[[151,125,142,136,163,178,97],
[158,132,135,178,152,179,96]] out 135

[[161,144,126,81],
[196,116,144,87],
[117,63,128,145]] out 144

[[64,158,73,62,125],
[59,160,69,57,125]] out 69

[[124,83,141,156,120,106],
[105,130,183,133,115,152],
[157,165,177,184,115,91]] out 183

[[91,92,165,155,133],
[114,122,130,124,146],
[160,135,77,126,136]] out 130

[[182,177,131,136],
[200,151,129,160]] out 129

[[98,113,155,97,154,154,90],
[89,113,156,95,149,156,73],
[98,111,158,95,153,153,84]] out 156

[[140,149,173,88,127,145,160],
[91,88,70,187,137,82,83],
[139,83,116,143,185,183,161]] out 70
---
[[154,62,62,97],
[129,125,77,125],
[128,120,199,80]] out 97

[[175,176,84,83,67,175],
[181,182,78,77,59,182],
[169,170,90,90,77,169]] out 175

[[126,87,105,179,66,155],
[129,95,81,200,132,155],
[111,88,128,170,62,163]] out 155

[[139,125,118,82],
[91,130,125,138],
[131,120,146,67]] out 82

[[128,115,85,115,130],
[119,130,139,118,118],
[151,96,69,82,178]] out 130

[[179,142,155,151],
[92,170,131,94],
[86,164,70,97]] out 151

[[179,130,151,149,80],
[155,115,85,146,112],
[81,139,109,114,172]] out 80

[[105,135,129,132,192],
[94,98,62,142,109],
[122,189,138,73,184]] out 192

[[75,157,97,131,192],
[74,148,103,112,184],
[106,179,162,98,97]] out 192
---
[ 95 137  82  68] -> 82
[128 114 187 179 132 153 177] -> 153
[150 188  92 132 120] -> 132
[ 86 144 116 115  76] -> 115
[127 123 116 147 132 128  68] -> 128
[144 188 138 114 191] -> 114
---
[141,76,124,160,145] value 76

[[133,129,93,123,182,102,106],
[73,90,193,118,116,200,172]] value 129

[129,198,65,121] value 198

[[134,180,130,139,135,123,125],
[121,177,137,131,138,124,137],
[123,195,119,150,129,119,122]] value 180

[105,133,106,128,182,142] value 133

[[137,136,101,151],
[136,134,101,149],
[106,123,199,90]] value 136

[[179,98,177,142,120,121,150],
[132,176,141,119,167,116,98],
[135,131,169,159,121,120,148]] value 98
---
[101,74,99,95,121,90,174]	74
[126,192,139,138,72,145,91]	192
[150,148,196,94,88]	148
[138,134,126,115,186,129]	134
[140,115,132,173,138,58,137]	115
[102,90,179,137,76]	90
[145,68,127,169,144,124]	68
[83,97,111,57]	97
[67,113,125,108]	113
---
[[133,91,169,115,98,166,128],
[84,180,130,94,170,123,100]] 98

[[128,128,197,136],
[86,193,126,126]] 128

[[150,171,132,136,129],
[134,180,150,116,115]] 132

[[122,137,98,104,93,164],
[136,136,100,98,84,179]] 104

[[135,100,89,75,190,111,70],
[148,100,101,96,161,115,103]] 190

[[140,110,135,89,194,112,117],
[141,99,135,86,166,117,60]] 194

[[94,90,86,173],
[87,106,60,160]] 90

[[114,180,120,143],
[129,130,131,109]] 180

[[65,122,100,124,171,105],
[84,161,147,162,134,64]] 124

[[126,167,132,114],
[135,75,123,149]] 167
---
[[144,66,124,154,182],
[124,163,131,115,98]] yields 124

[[66,125,123,99,118,152,124],
[132,137,140,127,130,130,133],
[124,136,138,123,129,132,132]] yields 130

[[85,140,71,123,153,185],
[87,139,71,123,152,183],
[86,139,71,123,153,186]] yields 123

[[90,175,132,124],
[170,146,180,69],
[170,93,77,143]] yields 146

[[123,136,188,127],
[125,136,192,127],
[124,135,189,127]] yields 136

[[191,101,140,145,132,107],
[182,58,156,160,149,108]] yields 145

[[152,155,150,97,109,107],
[113,123,140,100,94,184],
[117,125,184,193,98,128]] yields 100

[[125,162,125,191,146,183,162],
[127,160,127,158,125,180,143]] yields 146
---
160  108   95   68  146
143  114   91  134  146
139  133  108  164  174
>> 91, 174

159  162  159  166  159  162  160
178  179  175  143  184  163  168
177  183  173  140  187  161  165
>> 143, 187

104   96   73  182  110 >> 73, 182

57  63  70  65  72 >> 70, 72

 68  117   96  112  129  167  162 >> 112, 167

 62   65  105  147  136  112  107 >> 147, 147

112  157  103  171  195 >> 103, 195
---
[[142,139,143,144,140,141],
[77,106,95,87,111,87],
[161,103,114,129,91,140]] out 140

[[169,148,183,131,126,174,156],
[157,157,187,101,110,182,123],
[163,168,168,107,89,199,108]] out 174

[[130,73,165,164,139],
[147,137,134,143,110],
[148,171,133,116,150]] out 164

[[114,100,142,89,149,133,164],
[165,122,105,109,169,138,121],
[105,115,132,79,123,118,180]] out 133

[[108,174,175,133],
[135,194,172,163],
[111,176,175,139]] out 175

[[99,118,101,89],
[120,114,84,118],
[124,128,65,118]] out 101
---
132  130  135  136  191  126   93 ans = 135
 87  117  150  150  161  130  185 ans = 150
 69   77   85  182  130   57   97 ans = 85
178  161  189  172  163  186  195 ans = 189
128  117  123  124  135  149  182 ans = 123
165  190  119  133  102  130  157 ans = 119
